Here is a tiny trained network, its code and every weight. The questions are about switching its units off for an input and a class, where a switched-off unit gives its printed mean instead of its output.

import numpy as np


def w(rows, s, z=0):
    codes = np.array(rows[::2]) - 128.0
    scale = np.full(codes.shape[1], s)
    scale[-1] = z or s
    return codes * scale


def norm(h):
    return h / np.sqrt((h * h).mean(-1, keepdims=True) + 1e-5)


def f(y):
    return y / 2 * (1 + np.tanh(0.7978845608 * (y + 0.044715 * y**3)))


def log_softmax(a):
    a = a - a.max(-1, keepdims=True)
    return a - np.log(np.exp(a).sum(-1, keepdims=True))


def net(x, mask):
    res = np.array(x, float).reshape(1, 3) / 4 @ E
    u = 0
    for l in range(2):
        y = f(norm(res) @ A[l][:, :-1].T + A[l][:, -1])
        res = res + np.where(mask[u : u + 6], y, B[l][:, -1]) @ B[l][:, :-1]
        u += 6
    return log_softmax(norm(res)[-1] @ U[:, :-1].T + U[:, -1])


A, B = {}, {}
E = w([
[219,90,195,156,22,144,212,200,96,120],'x0',
[54,101,190,177,195,228,136,106,254,160],'x1',
[99,17,4,183,109,55,94,50,193,194],'x2',
],0.0055)
A[0] = w([
[184,186,151,89,121,148,144,184,104,73,196],'0.n0',
[104,108,178,153,87,163,177,131,178,133,188],'0.n1',
[79,137,83,73,109,112,111,96,121,166,49],'0.n2',
[167,90,161,180,69,136,221,154,158,136,137],'0.n3',
[197,116,124,103,106,77,134,132,94,83,3],'0.n4',
[151,121,152,177,1,135,92,158,47,155,77],'0.n5',
],0.0081,0.0019)
B[0] = w([
[85,105,33,155,73,67,146,83,163,125,254],'0.n0',
[255,83,118,83,152,148,19,47,118,146,212],'0.n1',
[197,106,146,194,178,81,197,220,221,65,165],'0.n2',
[172,18,131,196,69,189,123,78,119,9,254],'0.n3',
[126,86,148,103,14,157,189,207,53,252,198],'0.n4',
[181,86,108,101,222,162,95,173,122,182,239],'0.n5',
],0.0069,0.0064)
A[1] = w([
[2,171,112,93,94,141,170,116,97,127,1],'1.n0',
[142,161,180,88,129,151,143,164,96,75,71],'1.n1',
[145,79,49,190,106,136,64,124,146,199,164],'1.n2',
[79,178,79,99,74,123,153,109,154,129,13],'1.n3',
[174,128,82,105,109,137,205,196,75,150,69],'1.n4',
[130,172,90,128,171,114,146,111,199,117,105],'1.n5',
],0.0087,0.0019)
B[1] = w([
[197,171,132,246,125,109,67,137,64,93,146],'1.n0',
[90,133,118,157,140,29,120,154,160,85,124],'1.n1',
[89,180,128,110,130,135,171,158,80,91,255],'1.n2',
[161,166,161,167,183,117,40,174,117,116,138],'1.n3',
[103,95,90,99,117,133,186,166,85,145,211],'1.n4',
[93,117,116,113,150,54,123,83,166,99,175],'1.n5',
],0.011,0.0091)
U = w([
[58,171,108,99,184,45,121,113,186,65,158],'0',
[159,147,195,162,84,145,112,218,201,204,12],'1',
[164,132,209,8,160,203,91,125,187,230,90],'2',
[195,67,145,130,102,239,86,53,144,51,198],'3',
[200,219,144,227,137,105,24,185,58,88,103],'4',
[121,92,63,63,61,125,223,192,49,107,164],'5',
[162,150,221,165,99,130,130,173,154,208,2],'6',
],0.011,0.0061)

Each question gives the input, the list of numbers given to net, and the class t.
The units are the neurons (one row each of A and B). Each row of codes is followed by its name. A weight is (code - 128) times the scale printed after its matrix; where a second scale follows, it is the last column's (A, B and U).
mask holds one flag per neuron, layer by layer. A switched-off neuron (its flag False) gives its mean, the last column of its row in B, instead of its output. The means were averaged over made-up inputs and are rounded, as every weight is.
A unit's drop is (log p(t) with every unit on - log p(t) with that unit switched off) / (log p(t) with every unit on - log p(t) with every unit switched off).
The circuit of an input: a set's keep is (log p(t) with only the set's units on - log p(t) with every unit switched off) / (log p(t) with every unit on - log p(t) with every unit switched off). Starting from all 12 units, units are removed one at a time, each time the one whose removal leaves the highest keep (on an exact tie, the one counted first), for as long as the keep stays at least 0.8.
units of the circuit, in order: the units of the circuit, biggest drop first
most important unit: the unit with the biggest drop
top k neurons: the k neurons with the biggest drops, biggest first
top k neurons in layer l: the k neurons of layer l with the biggest drops, biggest first
drop when u is switched off: that unit's drop, to one decimal
input [-1,7,-6], class 2: units of the circuit, in order -> (0.n3)
input [-6,-7,-7], class 4: top 2 neurons in layer 1 -> (1.n0 1.n3)
input [-8,1,-7], class 4: top 2 neurons -> (1.n0 0.n1)
input [-8,-7,-2], class 0: top 3 neurons -> (0.n2 0.n5 0.n3)
input [-3,7,0], class 2: units of the circuit, in order -> (0.n0 0.n3)
input [0,-2,-8], class 4: top 3 neurons -> (0.n0 1.n0 1.n3)
input [-4,7,-4], class 2: units of the circuit, in order -> (0.n3 1.n2)
input [-7,0,-6], class 4: top 2 neurons -> (1.n0 0.n1)
input [3,1,7], class 3: top 4 neurons -> (1.n4 0.n4 0.n3 0.n0)
input [-3,7,-2], class 2: units of the circuit, in order -> (0.n3 0.n0)
input [-5,-5,-3], class 4: top 3 neurons -> (0.n5 0.n1 1.n3)
input [-3,-4,5], class 0: units of the circuit, in order -> (0.n4 0.n3 1.n4)
input [8,3,-7], class 3: units of the circuit, in order -> (0.n3 1.n2)
input [8,1,2], class 3: top neuron in layer 0 -> (0.n3)
input [-3,7,-7], class 0: top 2 neurons in layer 1 -> (1.n1 1.n5)
input [3,4,7], class 3: top 2 neurons -> (1.n4 0.n4)
input [-8,4,-8], class 4: top 2 neurons in layer 1 -> (1.n0 1.n4)
input [7,3,-5], class 3: drop when 0.n3 is switched off -> 0.1
input [0,0,-3], class 4: drop when 0.n4 is switched off -> 0.0
input [7,1,6], class 3: most important unit -> 0.n3
input [-7,-7,-7], class 4: drop when 1.n0 is switched off -> 0.1
